Below are the code and all the weights of a small trained network. Each question names an input and a target symbol and asks about switching units off, where a switched-off unit gives its printed mean instead of its output.

import numpy as np


def w(rows, s, z=0):
    codes = np.array(rows[::2]) - 128.0
    scale = np.full(codes.shape[1], s)
    scale[-1] = z or s
    return codes * scale


def norm(h):
    return h / np.sqrt((h * h).mean(-1, keepdims=True) + 1e-5)


def f(y):
    return y / 2 * (1 + np.tanh(0.7978845608 * (y + 0.044715 * y**3)))


def softmax(a):
    e = np.exp(a - a.max(-1, keepdims=True))
    return e / e.sum(-1, keepdims=True)


def log_softmax(a):
    a = a - a.max(-1, keepdims=True)
    return a - np.log(np.exp(a).sum(-1, keepdims=True))


def net(x, mask):
    ids = ['ΘΛηξφψ'.index(c) for c in x.split()]
    T = len(ids)
    res = E[ids] + P[:T]
    q, k, v = (norm(res) @ M[0].T for M in (Q, K, V))
    z = softmax(np.where(np.tri(T) > 0, q @ k.T / 4**0.5, -1e9)) @ v
    res = res + np.where(mask[0], z, O[0][:, -1]) @ O[0][:, :-1]
    y = f(norm(res) @ A[0][:, :-1].T + A[0][:, -1])
    res = res + np.where(mask[1:9], y, B[0][:, -1]) @ B[0][:, :-1]
    return log_softmax(norm(res)[-1] @ U[:, :-1].T + U[:, -1])


Q, K, V, O, A, B = {}, {}, {}, {}, {}, {}
E = w([
[163,125,155,149,212,213,213,85,164],'Θ',
[108,165,96,225,131,54,142,33,144],'Λ',
[157,67,156,101,44,73,195,174,65],'η',
[8,77,123,141,106,148,107,157,178],'ξ',
[155,96,132,214,38,214,10,118,41],'φ',
[95,211,178,27,224,92,51,76,124],'ψ',
],0.011)
P = w([
[118,1,80,89,181,98,110,78,121],'0',
[151,28,117,175,206,78,61,146,133],'1',
[141,67,183,147,136,100,98,119,158],'2',
[124,122,59,50,75,141,164,87,133],'3',
[82,143,94,127,161,117,168,185,70],'4',
[128,134,254,206,120,105,131,182,140],'5',
[111,163,166,110,25,166,172,82,167],'6',
[74,195,85,85,102,142,223,140,60],'7',
[91,178,234,187,171,96,172,217,68],'8',
],0.0089)
Q[0] = w([
[85,144,255,130,122,94,138,103,166],'H0',
[85,174,117,167,214,102,140,221,30],'H0',
[114,174,24,13,84,158,141,63,106],'H0',
[57,167,134,153,94,166,218,108,98],'H0',
],0.0086)
K[0] = w([
[85,134,113,142,91,184,156,101,62],'H0',
[131,121,254,150,59,140,125,66,190],'H0',
[140,121,133,199,167,110,122,201,126],'H0',
[115,196,210,157,131,146,104,162,75],'H0',
],0.0094)
V[0] = w([
[123,137,162,31,209,81,229,131,227],'H0',
[173,247,139,94,153,20,99,68,140],'H0',
[37,81,131,65,86,104,77,189,94],'H0',
[253,149,168,98,129,246,61,110,24],'H0',
],0.0062)
O[0] = w([
[223,207,116,131,169,63,93,119,254,152],'H0',
[102,118,171,33,132,132,56,97,180,2],'H0',
[209,191,154,121,151,166,52,225,55,135],'H0',
[155,82,201,96,178,98,102,18,48,63],'H0',
],0.0067,0.003)
A[0] = w([
[47,226,148,147,172,152,112,34,160,217],'N0',
[192,187,76,184,141,107,52,80,99,39],'N1',
[96,42,198,122,92,131,81,64,2,44],'N2',
[90,98,207,151,120,115,208,119,72,254],'N3',
[187,164,94,68,112,50,175,186,248,67],'N4',
[113,153,205,10,90,160,92,220,88,104],'N5',
[158,69,108,138,220,250,87,165,170,142],'N6',
[238,151,189,83,141,79,171,32,50,145],'N7',
],0.0075)
B[0] = w([
[85,151,208,112,10,104,114,104,101,217],'N0',
[182,169,2,135,140,141,6,31,101,129],'N1',
[150,169,223,49,218,88,236,80,254,156],'N2',
[94,193,135,244,12,182,77,136,91,255],'N3',
[159,190,125,129,205,113,212,251,238,155],'N4',
[68,148,189,99,9,110,52,168,22,155],'N5',
[73,87,205,45,97,166,159,62,71,161],'N6',
[197,250,57,108,82,116,55,70,79,176],'N7',
],0.0076,0.0098)
U = w([
[166,111,200,84,181,159,249,92,127,254],'Θ',
[108,151,71,192,131,68,117,53,199,85],'Λ',
[229,109,124,105,108,103,194,240,98,169],'η',
[17,25,152,103,100,146,127,189,196,47],'ξ',
[122,69,144,147,90,185,33,76,26,36],'φ',
[120,190,171,2,178,96,52,138,146,119],'ψ',
],0.0078,0.0028)

Each question gives the input, a string of symbols that net reads in full, and the target symbol t.
The units are the heads (4 rows each of Q, K, V and O) and the neurons (one row each of A and B). Each row of codes is followed by its name. A weight is (code - 128) times the scale printed after its matrix; where a second scale follows, it is the last column's (O, A, B and U).
mask holds one flag per unit, heads first, then neurons. A switched-off unit (its flag False) gives its mean, the last column of its rows in O or B, instead of its output. The means were averaged over made-up inputs and are rounded, as every weight is.
A unit's drop is (log p(t) with every unit on - log p(t) with that unit switched off) / (log p(t) with every unit on - log p(t) with every unit switched off).
The circuit of an input: a set's keep is (log p(t) with only the set's units on - log p(t) with every unit switched off) / (log p(t) with every unit on - log p(t) with every unit switched off). Starting from all 9 units, units are removed one at a time, each time the one whose removal leaves the highest keep (on an exact tie, the one counted first), for as long as the keep stays at least 0.8.
units of the circuit, in order: the units of the circuit, biggest drop first
unit that matters most: the unit with the biggest drop
k most important neurons: the k neurons with the biggest drops, biggest first
drop of u: that unit's drop, to one decimal
input ψ ψ ψ φ, target ψ: unit that matters most	H0
input η ξ Θ Θ η η, target Λ: units of the circuit, in order	(H0, N7)
input Θ Θ η η φ η η ψ η, target φ: units of the circuit, in order	(N3, N4)
input Θ φ ξ Λ, target Θ: units of the circuit, in order	(H0, N2)
input φ φ ψ, target Θ: units of the circuit, in order	(N2, H0)
input φ ψ η, target Θ: units of the circuit, in order	(N2, H0)
input Λ ξ Θ Λ Θ Λ, target ξ: units of the circuit, in order	(H0, N7)
input ψ Λ φ η η Θ Λ, target φ: units of the circuit, in order	(H0, N4)
input η ψ η φ η Θ ψ, target φ: units of the circuit, in order	(H0, N5)
input Λ η Λ ξ φ, target ξ: 2 most important neurons	(N7, N3)
input Θ Θ Θ Λ ψ ψ φ Θ, target ψ: 2 most important neurons	(N7, N3)
input Θ η ξ Θ Θ ξ ψ φ φ, target ψ: 2 most important neurons	(N3, N2)
input φ Θ φ Λ ψ Θ η φ, target Λ: 2 most important neurons	(N2, N6)
input ξ ψ Λ Θ Λ ξ, target Λ: 2 most important neurons	(N6, N5)
input η Λ Λ Λ Θ Θ, target ξ: 2 most important neurons	(N7, N2)
input Θ φ η Λ ξ φ ψ ψ, target φ: unit that matters most	N3
input ψ Θ η, target ψ: 3 most important neurons	(N7, N5, N3)
input ψ φ Λ ξ ξ Θ, target η: 2 most important neurons	(N2, N0)
input ξ ξ ξ ψ, target η: drop of H0	0.8
input η Λ Θ φ Θ, target φ: drop of N2	0.2
input η φ Λ ψ Θ Λ ψ Θ η, target ψ: drop of N7	0.1
input ξ Λ Θ Λ Λ ξ Θ, target ξ: drop of N0	0.0
input η Θ η Λ η ξ Θ Λ η, target Λ: most important neuron	(N3)
input η Λ ψ η Λ, target ψ: 3 most important neurons	(N3, N0, N4)
input Θ ψ Λ ψ Λ, target ξ: 2 most important neurons	(N7, N0)
